In the rows, 100 means zero.
99; 101; 107; 114; 91; 118; 95; 120; 104; 118; 31; 90; 110; 100; 80; 106; 95; 99; 72; 120; 115; 116; 80; 184; 136; 130; 103; 75; 100; 100; 77; 98; 102; 67; 102; 95; 112; 103; 105; 99; 122; 113; 127; 113; 156; 112; 95; 97; 109; 116; 103; 88; 79; 135; 116; 124; 119; 58; 123; 99; 125; 126; 90; 123; 61; 139; 107; 94; 88
q799
107; 104; 91; 111; 89; 99; 94; 89; 108; 86; 111; 96; 94; 107; 81; 103; 97; 87; 87; 116; 145; 98; 36; 74; 86; 108; 108; 143; 104; 104; 96; 105; 92; 113; 94; 93; 85; 98; 113; 125; 104; 86; 86; 92; 142; 85; 112; 149; 91; 103; 113; 85; 104; 120; 92; 96; 92; 105; 131; 102; 109; 113; 99; 74; 96; 97; 101; 119; 93
q470
98; 93; 86; 94; 90; 118; 99; 121; 106; 86; 61; 92; 101; 93; 70; 113; 97; 94; 69; 94; 141; 115; 56; 135; 127; 131; 94; 137; 107; 110; 92; 100; 104; 111; 102; 107; 89; 104; 120; 110; 103; 113; 124; 89; 143; 98; 100; 116; 101; 106; 100; 70; 111; 124; 100; 111; 125; 110; 97; 97; 105; 108; 91; 88; 87; 119; 100; 99; 101
q799
98; 106; 89; 95; 73; 97; 96; 98; 101; 95; 45; 85; 105; 123; 59; 115; 86; 81; 94; 129; 132; 120; 112; 139; 106; 137; 102; 108; 92; 102; 64; 101; 122; 80; 107; 96; 73; 93; 138; 77; 113; 112; 149; 104; 149; 95; 110; 129; 110; 104; 124; 87; 72; 109; 105; 107; 96; 84; 137; 100; 98; 106; 82; 100; 80; 112; 106; 103; 92
q799
99; 102; 84; 120; 102; 100; 93; 76; 104; 102; 114; 93; 99; 100; 84; 109; 97; 100; 99; 120; 135; 108; 49; 97; 124; 109; 102; 96; 104; 105; 57; 106; 101; 128; 95; 114; 124; 100; 124; 115; 104; 78; 76; 104; 119; 86; 102; 148; 94; 97; 106; 68; 104; 114; 95; 92; 96; 112; 128; 108; 115; 106; 96; 87; 99; 118; 92; 119; 87
q470
95; 103; 88; 93; 78; 96; 100; 106; 109; 81; 56; 93; 100; 124; 88; 119; 93; 84; 78; 98; 100; 109; 89; 125; 117; 130; 108; 115; 95; 102; 89; 98; 120; 63; 109; 88; 92; 105; 114; 91; 117; 97; 133; 100; 149; 105; 104; 123; 116; 100; 104; 89; 94; 104; 102; 109; 108; 136; 110; 101; 92; 116; 94; 100; 103; 169; 106; 106; 74
q799
103; 103; 90; 111; 105; 100; 94; 59; 99; 92; 107; 92; 98; 109; 70; 113; 89; 93; 111; 123; 128; 107; 91; 91; 96; 101; 99; 118; 103; 110; 51; 99; 109; 128; 101; 109; 106; 91; 134; 102; 98; 86; 70; 104; 122; 84; 103; 136; 91; 97; 116; 91; 104; 106; 98; 85; 81; 89; 125; 108; 111; 99; 98; 82; 103; 113; 101; 110; 91
q470
102; 98; 100; 105; 100; 90; 91; 102; 100; 88; 100; 99; 106; 94; 67; 97; 97; 91; 100; 95; 122; 110; 49; 102; 113; 111; 101; 104; 102; 104; 56; 104; 111; 111; 94; 97; 92; 93; 117; 93; 99; 91; 114; 96; 118; 83; 106; 114; 96; 99; 101; 77; 113; 111; 102; 88; 95; 114; 105; 105; 94; 104; 97; 93; 93; 112; 95; 101; 103
q470
99; 103; 84; 92; 87; 110; 84; 116; 100; 98; 54; 87; 105; 118; 117; 112; 97; 100; 93; 100; 122; 123; 124; 155; 109; 123; 104; 79; 98; 104; 124; 103; 114; 66; 102; 106; 116; 106; 99; 110; 116; 88; 123; 102; 127; 101; 110; 107; 107; 97; 107; 75; 73; 124; 106; 110; 123; 81; 117; 97; 115; 115; 86; 99; 79; 108; 106; 95; 81
q799
102; 102; 91; 108; 90; 99; 95; 61; 102; 88; 146; 97; 102; 109; 87; 98; 97; 92; 114; 129; 136; 112; 67; 56; 92; 91; 97; 104; 104; 98; 68; 102; 103; 106; 99; 115; 103; 96; 108; 102; 87; 73; 101; 88; 121; 71; 109; 146; 96; 89; 116; 76; 90; 85; 97; 86; 77; 147; 124; 100; 76; 95; 88; 79; 108; 101; 101; 100; 94
q470
---
93; 110; 111; 106; 123; 121; 123; 107; 92; 102; 78; 112; 100; 108; 92; 87; 105; 81; 106; 85; 103; 100; 111; 115; 112; 103; 79; 85; 101; 90; 87; 116; 104; 103; 124; 52; 108; 61; 97; 93; 102; 78; 51; 101; 71; 76; 101; 101; 120; 111; 98; 117; 64; 93; 75; 95; 100; 85; 88; 104; 101; 108; 132; 103; 113; 95; 93; 88; 109
q299
99; 105; 104; 98; 109; 98; 108; 90; 107; 87; 106; 91; 108; 99; 93; 97; 91; 119; 90; 106; 98; 100; 97; 93; 84; 97; 120; 107; 91; 102; 106; 118; 90; 111; 85; 129; 100; 144; 96; 103; 89; 100; 109; 96; 120; 90; 110; 96; 85; 89; 102; 119; 113; 105; 115; 96; 102; 93; 101; 91; 91; 89; 63; 108; 94; 94; 112; 105; 87
q733
99; 110; 98; 112; 106; 92; 90; 92; 102; 102; 107; 92; 88; 99; 118; 95; 112; 106; 86; 77; 104; 119; 106; 106; 135; 107; 84; 103; 108; 99; 101; 101; 99; 99; 105; 110; 108; 88; 106; 99; 111; 95; 115; 116; 112; 103; 92; 99; 120; 110; 88; 100; 104; 126; 85; 103; 105; 105; 101; 96; 79; 92; 117; 105; 94; 89; 101; 90; 102
q243
107; 90; 111; 109; 101; 94; 93; 96; 99; 106; 109; 96; 96; 99; 113; 94; 106; 102; 93; 103; 101; 112; 96; 103; 112; 101; 113; 95; 119; 96; 81; 91; 114; 91; 99; 92; 102; 97; 101; 98; 113; 93; 109; 111; 99; 112; 84; 98; 101; 100; 94; 100; 102; 104; 96; 100; 107; 84; 107; 106; 95; 97; 106; 96; 100; 98; 95; 97; 104
q243
100; 99; 99; 104; 106; 106; 102; 87; 110; 97; 105; 98; 93; 101; 105; 93; 102; 111; 88; 91; 105; 116; 106; 104; 109; 100; 116; 103; 106; 106; 101; 131; 106; 89; 106; 92; 99; 97; 103; 98; 105; 94; 112; 113; 116; 96; 99; 93; 119; 115; 104; 111; 100; 109; 77; 99; 119; 97; 102; 101; 93; 92; 106; 109; 95; 95; 102; 102; 99
q243
97; 95; 97; 94; 104; 113; 99; 73; 98; 109; 128; 94; 91; 105; 111; 105; 101; 105; 96; 105; 101; 104; 100; 93; 105; 87; 130; 104; 117; 103; 96; 90; 121; 92; 126; 69; 96; 105; 106; 101; 104; 102; 111; 92; 108; 90; 103; 103; 121; 102; 104; 103; 86; 120; 85; 99; 99; 89; 108; 99; 103; 96; 104; 97; 100; 95; 102; 91; 105
q243
99; 104; 99; 113; 119; 131; 109; 97; 89; 108; 101; 117; 100; 108; 100; 104; 100; 95; 102; 103; 93; 79; 115; 101; 108; 107; 73; 93; 101; 91; 98; 94; 118; 105; 123; 44; 103; 78; 95; 95; 90; 96; 70; 90; 72; 72; 107; 109; 120; 106; 100; 109; 68; 91; 83; 92; 89; 92; 88; 97; 115; 113; 125; 101; 101; 86; 98; 93; 110
q299
93; 93; 89; 97; 98; 121; 111; 85; 89; 113; 114; 88; 91; 109; 105; 110; 99; 105; 102; 108; 93; 104; 92; 88; 115; 98; 112; 99; 104; 114; 112; 75; 120; 75; 110; 78; 95; 107; 106; 95; 98; 102; 120; 98; 123; 104; 107; 106; 115; 96; 100; 92; 79; 110; 93; 103; 93; 92; 104; 96; 109; 99; 118; 97; 100; 105; 104; 89; 113
q243
102; 102; 102; 93; 109; 116; 112; 93; 105; 98; 95; 99; 111; 109; 98; 101; 103; 88; 104; 95; 104; 90; 106; 102; 93; 100; 95; 106; 105; 99; 96; 107; 88; 103; 104; 78; 98; 96; 99; 96; 90; 87; 79; 98; 97; 92; 100; 98; 110; 101; 104; 107; 72; 104; 85; 93; 103; 99; 100; 93; 102; 88; 113; 107; 110; 97; 97; 91; 110
q310
108; 110; 103; 86; 83; 94; 90; 91; 107; 85; 99; 93; 98; 87; 114; 106; 94; 117; 83; 99; 106; 100; 109; 107; 114; 102; 120; 113; 98; 91; 107; 119; 91; 107; 86; 124; 104; 96; 95; 103; 92; 111; 114; 96; 108; 94; 102; 96; 89; 96; 106; 116; 128; 106; 106; 106; 104; 99; 94; 86; 83; 88; 75; 115; 89; 101; 116; 109; 90
q733
100; 106; 97; 100; 106; 124; 109; 105; 91; 104; 91; 101; 96; 101; 92; 89; 95; 87; 106; 90; 103; 95; 112; 97; 92; 96; 85; 89; 102; 91; 91; 109; 104; 103; 102; 67; 103; 78; 98; 95; 99; 88; 61; 100; 80; 89; 105; 97; 112; 101; 107; 112; 64; 90; 80; 90; 101; 100; 96; 95; 105; 103; 115; 89; 106; 93; 100; 94; 111
q299
99; 107; 92; 104; 117; 112; 104; 83; 104; 91; 102; 94; 109; 108; 107; 94; 105; 109; 93; 71; 97; 102; 95; 107; 105; 101; 112; 91; 107; 99; 99; 115; 107; 99; 96; 78; 111; 91; 106; 102; 109; 88; 92; 127; 99; 89; 96; 97; 118; 104; 105; 118; 70; 111; 80; 90; 100; 98; 89; 103; 92; 88; 111; 111; 97; 94; 106; 93; 101
q310
119; 102; 99; 92; 106; 82; 97; 84; 100; 89; 97; 99; 102; 99; 99; 99; 94; 116; 91; 102; 99; 96; 103; 109; 103; 104; 114; 107; 98; 96; 98; 119; 86; 106; 87; 128; 96; 129; 100; 105; 84; 110; 111; 93; 115; 103; 104; 96; 89; 97; 97; 109; 126; 112; 116; 105; 100; 114; 102; 94; 89; 95; 71; 109; 84; 96; 57; 105; 94
q733
96; 109; 97; 104; 122; 124; 111; 98; 92; 100; 103; 106; 106; 110; 96; 97; 97; 92; 102; 111; 100; 93; 102; 102; 109; 97; 78; 104; 107; 93; 91; 102; 109; 96; 117; 64; 102; 100; 96; 89; 94; 92; 69; 112; 84; 88; 105; 96; 114; 108; 103; 104; 72; 88; 84; 105; 97; 96; 97; 95; 106; 110; 124; 105; 99; 88; 102; 93; 105
q299
104; 94; 95; 111; 110; 106; 106; 106; 93; 96; 95; 104; 105; 105; 101; 93; 108; 106; 91; 83; 107; 111; 98; 92; 98; 108; 103; 99; 103; 101; 96; 111; 88; 99; 103; 89; 104; 83; 100; 93; 109; 91; 93; 110; 99; 92; 100; 98; 107; 97; 97; 111; 85; 107; 92; 85; 95; 104; 96; 99; 102; 98; 106; 110; 101; 96; 96; 95; 95
q310
115; 103; 89; 121; 124; 116; 100; 108; 95; 103; 91; 96; 104; 99; 105; 91; 109; 82; 95; 80; 98; 108; 102; 107; 124; 104; 74; 98; 116; 75; 89; 102; 105; 88; 130; 52; 104; 59; 102; 90; 122; 86; 78; 105; 82; 104; 89; 104; 124; 111; 98; 108; 74; 106; 71; 108; 96; 105; 97; 106; 104; 105; 158; 102; 99; 86; 90; 84; 121
q299
103; 106; 102; 108; 122; 126; 113; 118; 91; 106; 92; 104; 100; 123; 112; 83; 102; 86; 95; 83; 100; 93; 106; 105; 105; 95; 77; 92; 96; 85; 88; 113; 110; 103; 124; 42; 108; 65; 102; 99; 98; 78; 60; 100; 70; 83; 104; 96; 126; 112; 98; 116; 53; 81; 80; 98; 103; 99; 86; 98; 109; 111; 135; 102; 108; 87; 84; 95; 112
q299
102; 89; 97; 93; 93; 108; 108; 89; 102; 97; 103; 98; 105; 100; 106; 96; 104; 101; 92; 85; 104; 108; 101; 103; 100; 101; 111; 100; 104; 94; 94; 113; 103; 96; 107; 93; 101; 85; 110; 92; 109; 92; 92; 117; 109; 99; 97; 99; 113; 104; 97; 105; 90; 93; 94; 97; 100; 109; 107; 104; 90; 90; 110; 106; 101; 88; 101; 93; 98
q310
101; 113; 99; 108; 122; 128; 118; 108; 83; 98; 98; 103; 105; 108; 92; 91; 93; 98; 93; 97; 94; 88; 106; 108; 102; 99; 82; 116; 104; 86; 93; 113; 104; 114; 114; 57; 95; 83; 99; 92; 87; 96; 67; 87; 78; 78; 113; 100; 115; 112; 107; 119; 70; 93; 82; 101; 89; 98; 90; 89; 105; 105; 114; 108; 92; 86; 101; 95; 110
q299
92; 108; 94; 111; 123; 117; 107; 113; 94; 102; 96; 107; 108; 107; 103; 99; 107; 82; 98; 84; 104; 102; 95; 103; 112; 105; 87; 85; 112; 91; 70; 91; 113; 97; 132; 68; 112; 82; 106; 97; 110; 89; 90; 114; 88; 102; 100; 96; 117; 114; 95; 96; 63; 103; 85; 94; 109; 103; 100; 97; 97; 101; 132; 97; 106; 101; 92; 93; 101
q299
118; 105; 107; 99; 109; 92; 107; 83; 104; 94; 100; 95; 104; 106; 104; 93; 96; 113; 87; 92; 95; 90; 114; 99; 102; 103; 123; 101; 96; 106; 98; 114; 93; 110; 90; 119; 101; 110; 109; 103; 92; 107; 104; 102; 104; 98; 104; 99; 93; 95; 97; 111; 107; 102; 99; 100; 110; 93; 95; 96; 85; 90; 70; 108; 87; 94; 109; 105; 89
q733
92; 108; 99; 96; 103; 124; 116; 91; 85; 85; 94; 98; 101; 121; 98; 97; 103; 98; 107; 85; 110; 100; 99; 88; 98; 101; 109; 93; 106; 115; 88; 110; 98; 101; 99; 83; 101; 87; 104; 90; 101; 91; 92; 111; 97; 77; 105; 101; 110; 84; 102; 109; 70; 105; 90; 89; 105; 100; 89; 96; 100; 89; 97; 106; 109; 92; 99; 97; 103
q310
94; 113; 102; 67; 86; 104; 127; 81; 104; 89; 128; 96; 83; 121; 83; 120; 84; 117; 107; 123; 84; 78; 103; 78; 54; 98; 135; 98; 92; 121; 102; 104; 90; 125; 59; 109; 89; 148; 95; 103; 69; 122; 103; 84; 118; 84; 122; 106; 105; 77; 110; 104; 87; 91; 104; 88; 87; 80; 97; 81; 104; 85; 36; 107; 107; 105; 117; 108; 97
q733
95; 103; 101; 87; 110; 133; 120; 84; 89; 76; 104; 95; 95; 127; 93; 103; 86; 104; 108; 89; 103; 95; 103; 93; 98; 96; 109; 85; 106; 105; 92; 104; 99; 97; 103; 70; 102; 90; 105; 68; 90; 96; 79; 93; 101; 79; 111; 84; 121; 98; 102; 116; 58; 94; 83; 93; 99; 95; 89; 94; 105; 102; 97; 103; 107; 88; 110; 94; 105
q310
97; 103; 102; 90; 112; 129; 109; 100; 90; 93; 96; 97; 94; 103; 96; 96; 100; 98; 105; 90; 107; 94; 111; 99; 78; 99; 101; 104; 103; 106; 94; 109; 97; 102; 100; 91; 100; 92; 98; 96; 96; 89; 78; 107; 97; 83; 104; 101; 107; 98; 107; 116; 77; 92; 92; 88; 105; 101; 94; 99; 105; 94; 96; 98; 104; 106; 101; 101; 112
q310
112; 107; 105; 91; 93; 94; 97; 92; 107; 86; 106; 89; 101; 99; 101; 96; 120; 117; 97; 103; 107; 95; 101; 96; 88; 95; 123; 108; 93; 121; 101; 121; 83; 104; 84; 121; 101; 117; 99; 97; 88; 115; 111; 97; 109; 93; 104; 101; 89; 94; 104; 106; 114; 97; 107; 110; 81; 93; 97; 84; 93; 95; 61; 102; 86; 99; 114; 104; 96
q733
101; 106; 108; 84; 100; 106; 117; 86; 97; 84; 94; 108; 103; 109; 99; 113; 88; 112; 94; 109; 94; 93; 109; 95; 99; 102; 105; 97; 94; 112; 104; 123; 89; 95; 82; 116; 100; 117; 106; 111; 88; 114; 104; 101; 109; 84; 117; 111; 91; 106; 99; 97; 97; 99; 102; 92; 90; 102; 90; 97; 95; 98; 65; 111; 93; 96; 114; 97; 93
q733
